Here is a tiny trained network, its code and every weight. The questions are about switching its units off for an input and a target symbol, where a switched-off unit gives its printed mean instead of its output.

import numpy as np


def w(rows, s, z=0):
    codes = np.array(rows[::2]) - 128.0
    scale = np.full(codes.shape[1], s)
    scale[-1] = z or s
    return codes * scale


def f(y):
    return y / 2 * (1 + np.tanh(0.7978845608 * (y + 0.044715 * y**3)))


def softmax(a):
    e = np.exp(a - a.max(-1, keepdims=True))
    return e / e.sum(-1, keepdims=True)


def log_softmax(a):
    a = a - a.max(-1, keepdims=True)
    return a - np.log(np.exp(a).sum(-1, keepdims=True))


def net(x, mask):
    ids = ['ΔΞΩαβγεζηθλμπστ'.index(c) for c in x.split()]
    T = len(ids)
    res = E[ids] + P[:T]
    u = 0
    for l in range(3):
        r = res
        for j in range(3):
            rows = slice(3 * j, 3 * j + 3)
            q, k, v = (r @ M[l][rows].T for M in (Q, K, V))
            z = softmax(np.where(np.tri(T) > 0, q @ k.T / 3**0.5, -1e9)) @ v
            o = O[l][rows]
            res = res + np.where(mask[u + j], z, o[:, -1]) @ o[:, :-1]
        u += 3
        y = f(res @ A[l][:, :-1].T + A[l][:, -1])
        res = res + np.where(mask[u : u + 8], y, B[l][:, -1]) @ B[l][:, :-1]
        u += 8
    return log_softmax(res[-1] @ U[:, :-1].T + U[:, -1])


Q, K, V, O, A, B = {}, {}, {}, {}, {}, {}
E = w([
[99,107,168,67],'Δ',
[81,124,188,23],'Ξ',
[124,81,107,113],'Ω',
[135,68,137,148],'α',
[134,89,73,105],'β',
[118,82,107,109],'γ',
[102,93,143,77],'ε',
[160,104,81,34],'ζ',
[179,78,16,125],'η',
[96,102,59,23],'θ',
[193,79,198,69],'λ',
[135,69,5,182],'μ',
[80,202,78,164],'π',
[110,219,226,201],'σ',
[72,82,39,175],'τ',
],0.018)
P = w([
[172,193,87,160],'0',
[157,170,96,148],'1',
[140,151,101,138],'2',
[124,127,110,127],'3',
[113,105,118,116],'4',
[102,83,124,109],'5',
[86,63,129,99],'6',
[73,41,139,94],'7',
[61,22,148,88],'8',
[50,2,153,77],'9',
],0.0091)
Q[0] = w([
[144,110,167,132],'L0H1',
[150,84,156,82],'L0H1',
[121,189,115,106],'L0H1',
[56,253,143,224],'L0H2',
[141,113,153,60],'L0H2',
[27,68,107,38],'L0H2',
[125,207,104,185],'L0H3',
[122,52,103,11],'L0H3',
[108,87,25,105],'L0H3',
],0.015)
K[0] = w([
[115,129,177,116],'L0H1',
[110,96,130,105],'L0H1',
[141,143,118,118],'L0H1',
[126,237,116,207],'L0H2',
[133,86,166,92],'L0H2',
[117,34,151,142],'L0H2',
[129,197,122,188],'L0H3',
[118,6,102,117],'L0H3',
[93,139,78,128],'L0H3',
],0.022)
V[0] = w([
[163,135,84,128],'L0H1',
[72,70,136,178],'L0H1',
[172,92,140,145],'L0H1',
[95,95,116,186],'L0H2',
[4,136,97,153],'L0H2',
[145,201,68,102],'L0H2',
[158,165,32,112],'L0H3',
[85,111,102,172],'L0H3',
[179,140,113,196],'L0H3',
],0.013)
O[0] = w([
[107,151,216,145,107],'L0H1',
[149,142,124,83,81],'L0H1',
[67,117,97,94,98],'L0H1',
[125,156,119,112,34],'L0H2',
[99,148,49,122,80],'L0H2',
[79,124,102,109,72],'L0H2',
[97,111,76,63,184],'L0H3',
[2,123,98,165,90],'L0H3',
[105,34,182,92,3],'L0H3',
],0.0093,0.0075)
A[0] = w([
[149,170,189,125,85],'L0N1',
[91,98,145,114,159],'L0N2',
[156,92,145,142,91],'L0N3',
[77,121,187,84,59],'L0N4',
[71,170,127,163,194],'L0N5',
[86,55,47,135,2],'L0N6',
[133,206,119,87,78],'L0N7',
[160,80,70,254,62],'L0N8',
],0.01,0.0075)
B[0] = w([
[40,105,98,81,221],'L0N1',
[172,156,120,185,188],'L0N2',
[106,194,83,147,173],'L0N3',
[186,254,87,68,128],'L0N4',
[109,97,226,213,192],'L0N5',
[188,80,247,165,253],'L0N6',
[108,84,152,117,186],'L0N7',
[140,20,129,194,139],'L0N8',
],0.0054,0.004)
Q[1] = w([
[85,254,235,62],'L1H1',
[243,143,48,79],'L1H1',
[61,170,118,29],'L1H1',
[139,159,155,157],'L1H2',
[159,118,92,146],'L1H2',
[118,119,120,171],'L1H2',
[173,197,47,214],'L1H3',
[175,130,146,131],'L1H3',
[61,153,181,71],'L1H3',
],0.0096)
K[1] = w([
[148,156,129,162],'L1H1',
[168,134,122,91],'L1H1',
[127,135,81,157],'L1H1',
[132,157,127,135],'L1H2',
[156,129,93,156],'L1H2',
[104,141,138,136],'L1H2',
[81,134,124,160],'L1H3',
[147,150,152,110],'L1H3',
[151,3,103,157],'L1H3',
],0.016)
V[1] = w([
[1,116,160,128],'L1H1',
[63,95,246,130],'L1H1',
[207,96,87,182],'L1H1',
[166,161,192,189],'L1H2',
[91,58,62,195],'L1H2',
[204,90,84,83],'L1H2',
[183,55,90,198],'L1H3',
[166,95,129,116],'L1H3',
[129,128,204,96],'L1H3',
],0.0065)
O[1] = w([
[188,199,152,206,26],'L1H1',
[159,147,40,136,156],'L1H1',
[149,26,181,189,138],'L1H1',
[53,94,102,17,76],'L1H2',
[183,10,193,37,38],'L1H2',
[4,153,208,193,253],'L1H2',
[39,79,190,80,114],'L1H3',
[222,30,79,201,211],'L1H3',
[190,129,67,200,245],'L1H3',
],0.0035)
A[1] = w([
[115,147,131,76,91],'L1N1',
[111,120,183,60,164],'L1N2',
[154,62,70,173,58],'L1N3',
[203,141,188,122,3],'L1N4',
[74,183,202,153,87],'L1N5',
[15,145,255,146,61],'L1N6',
[160,174,127,112,93],'L1N7',
[123,128,138,80,129],'L1N8',
],0.0089,0.0065)
B[1] = w([
[159,180,225,106,140],'L1N1',
[106,39,117,248,255],'L1N2',
[10,199,202,37,187],'L1N3',
[8,174,115,79,173],'L1N4',
[217,133,2,109,123],'L1N5',
[175,150,99,164,138],'L1N6',
[72,131,206,140,135],'L1N7',
[187,172,96,158,175],'L1N8',
],0.0062,0.0032)
Q[2] = w([
[66,141,133,172],'L2H1',
[103,64,174,160],'L2H1',
[124,54,17,125],'L2H1',
[188,147,2,90],'L2H2',
[49,228,120,129],'L2H2',
[161,175,161,172],'L2H2',
[195,183,173,36],'L2H3',
[155,179,102,98],'L2H3',
[107,168,159,129],'L2H3',
],0.0082)
K[2] = w([
[88,123,92,118],'L2H1',
[131,156,102,167],'L2H1',
[133,85,183,223],'L2H1',
[203,133,48,52],'L2H2',
[9,198,30,254],'L2H2',
[160,218,193,208],'L2H2',
[122,91,88,190],'L2H3',
[196,139,145,122],'L2H3',
[169,84,93,117],'L2H3',
],0.0084)
V[2] = w([
[122,91,74,79],'L2H1',
[142,109,79,172],'L2H1',
[83,143,169,154],'L2H1',
[189,116,41,115],'L2H2',
[98,140,169,197],'L2H2',
[110,137,61,171],'L2H2',
[164,112,148,163],'L2H3',
[231,119,145,57],'L2H3',
[210,135,56,248],'L2H3',
],0.014)
O[2] = w([
[50,139,138,133,151],'L2H1',
[95,226,115,167,130],'L2H1',
[185,81,21,129,99],'L2H1',
[65,185,254,196,152],'L2H2',
[195,123,71,167,73],'L2H2',
[52,130,70,166,21],'L2H2',
[183,149,149,208,166],'L2H3',
[117,119,221,71,254],'L2H3',
[89,177,130,246,101],'L2H3',
],0.0079,0.0032)
A[2] = w([
[144,81,136,147,183],'L2N1',
[169,91,102,177,92],'L2N2',
[75,24,127,142,29],'L2N3',
[66,170,81,96,241],'L2N4',
[79,164,1,55,2],'L2N5',
[76,169,68,186,79],'L2N6',
[159,231,175,139,126],'L2N7',
[205,172,138,117,61],'L2N8',
],0.0099,0.0074)
B[2] = w([
[77,167,144,254,240],'L2N1',
[136,188,133,113,171],'L2N2',
[133,140,117,26,168],'L2N3',
[93,163,5,102,253],'L2N4',
[170,141,177,168,170],'L2N5',
[171,134,206,102,200],'L2N6',
[191,156,85,83,234],'L2N7',
[82,134,42,79,174],'L2N8',
],0.0087,0.0051)
U = w([
[149,144,124,129,78],'Δ',
[198,189,88,16,199],'Ξ',
[77,83,97,177,198],'Ω',
[90,56,152,252,214],'α',
[72,74,85,140,141],'β',
[87,91,92,169,136],'γ',
[121,135,106,146,119],'ε',
[70,167,236,113,199],'ζ',
[82,5,125,65,98],'η',
[57,154,49,51,54],'θ',
[255,50,185,140,138],'λ',
[171,21,27,79,37],'μ',
[91,178,91,200,130],'π',
[167,190,165,178,2],'σ',
[166,93,14,180,109],'τ',
],0.0087,0.0061)

Each question gives the input, a string of symbols that net reads in full, and the target symbol t.
The units are the heads (3 rows each of Q, K, V and O) and the neurons (one row each of A and B). Each row of codes is followed by its name. A weight is (code - 128) times the scale printed after its matrix; where a second scale follows, it is the last column's (O, A, B and U).
mask holds one flag per unit, layer by layer, with each layer's heads first. A switched-off unit (its flag False) gives its mean, the last column of its rows in O or B, instead of its output. The means were averaged over made-up inputs and are rounded, as every weight is.
A unit's drop is (log p(t) with every unit on - log p(t) with that unit switched off) / (log p(t) with every unit on - log p(t) with every unit switched off).
The circuit of an input: a set's keep is (log p(t) with only the set's units on - log p(t) with every unit switched off) / (log p(t) with every unit on - log p(t) with every unit switched off). Starting from the 12 units with the biggest drops (on a tie, the unit counted first), units are removed one at a time, each time the one whose removal leaves the highest keep (on an exact tie, the one counted first), for as long as the keep stays at least 0.8.
units of the circuit, in order: the units of the circuit, biggest drop first
most important unit: the unit with the biggest drop
top k neurons: the k neurons with the biggest drops, biggest first
k most important neurons of layer l: the k neurons of layer l with the biggest drops, biggest first
which heads matter: for each layer, one digit per head in row order, 1 if its drop is at least 0.15 and else 0, layers parted by /
input α λ Ξ ζ Ω, target ζ: which heads matter => 001 / 101 / 011
input Ξ ζ σ Ξ Ω Ξ ζ ζ Ω, target ζ: which heads matter => 000 / 000 / 010
input θ Ξ λ ε, target λ: units of the circuit, in order => [L0H2 L2H2]
input Ξ ζ λ η, target λ: most important unit => L0H2
input μ Ξ Ξ Ξ θ ζ η Ξ, target η: which heads matter => 111 / 011 / 001
input ζ Ξ ζ λ ζ Δ, target λ: units of the circuit, in order => [L0H2 L2H2]
input π Ξ σ ζ Ξ ζ β, target ζ: 2 most important neurons of layer 1 => [L1N5 L1N4]
input μ α Ξ η Ξ β, target η: units of the circuit, in order => [L0H3 L2H3]
input Ω β η λ η λ Ξ β ζ λ, target Ξ: top 4 neurons => [L2N8 L0N3 L1N2 L1N4]
input γ Ξ μ, target μ: units of the circuit, in order => [L0H3 L2H2 L0N6 L1N3]
input ε Ξ η θ γ, target θ: top 3 neurons => [L2N4 L1N2 L2N1]
input λ η Ξ π π Ξ θ, target π: units of the circuit, in order => [L2H2 L0H3 L0H2]
input Ξ ζ η λ λ Ξ π Ξ, target π: top 2 neurons => [L1N5 L1N6]
input λ τ ζ α γ Ξ Ξ Ξ, target Ξ: top neuron => [L2N7]
input ζ Ω Ξ λ Ξ Ξ θ Ξ, target θ: which heads matter => 011 / 010 / 010
input Ξ Ξ Ξ Ω Δ Ξ ζ λ σ, target σ: which heads matter => 001 / 100 / 010
input ζ Ξ ε μ η, target μ: units of the circuit, in order => [L0H3 L1N3 L0N6 L2H2]
input Ξ Ξ λ Ξ σ Ξ Ξ ε τ Ξ, target τ: units of the circuit, in order => [L0H3 L2H2]
input Ξ α λ ζ Ξ τ, target τ: units of the circuit, in order => [L2H2 L0H3 L0N5]
input Δ γ Ξ ζ ζ λ α, target λ: units of the circuit, in order => [L0H2]
input ζ ζ Ξ Ξ Ξ Ξ Δ ζ Ξ Ξ, target Ξ: top 3 neurons => [L2N7 L2N1 L0N6]
input β α Ξ Ξ Ξ θ Ξ Ξ σ Ξ, target σ: top 3 neurons => [L1N5 L2N6 L1N6]
input σ Ξ Ξ μ μ, target μ: top 3 neurons => [L1N3 L0N6 L2N3]
input ζ θ Ξ Ξ Ξ θ Ξ θ Ξ ζ, target θ: which heads matter => 011 / 000 / 011
input Ξ β ε λ ζ γ Ξ Ξ θ, target θ: which heads matter => 001 / 000 / 010
input τ ζ ζ Ξ Ξ Ξ Ξ Ξ α Ξ, target α: 3 most important neurons of layer 1 => [L1N4 L1N3 L1N2]
input α Δ Ξ Ξ Ξ τ Ξ η θ σ, target σ: 2 most important neurons of layer 0 => [L0N5 L0N6]
input τ λ π λ Ξ α, target λ: units of the circuit, in order => [L2H2]
input ζ ζ Ξ Ξ ζ, target ζ: top 2 neurons => [L1N4 L1N3]
input Ξ α ζ Ξ σ Ξ, target σ: units of the circuit, in order => [L0H3 L2H3]
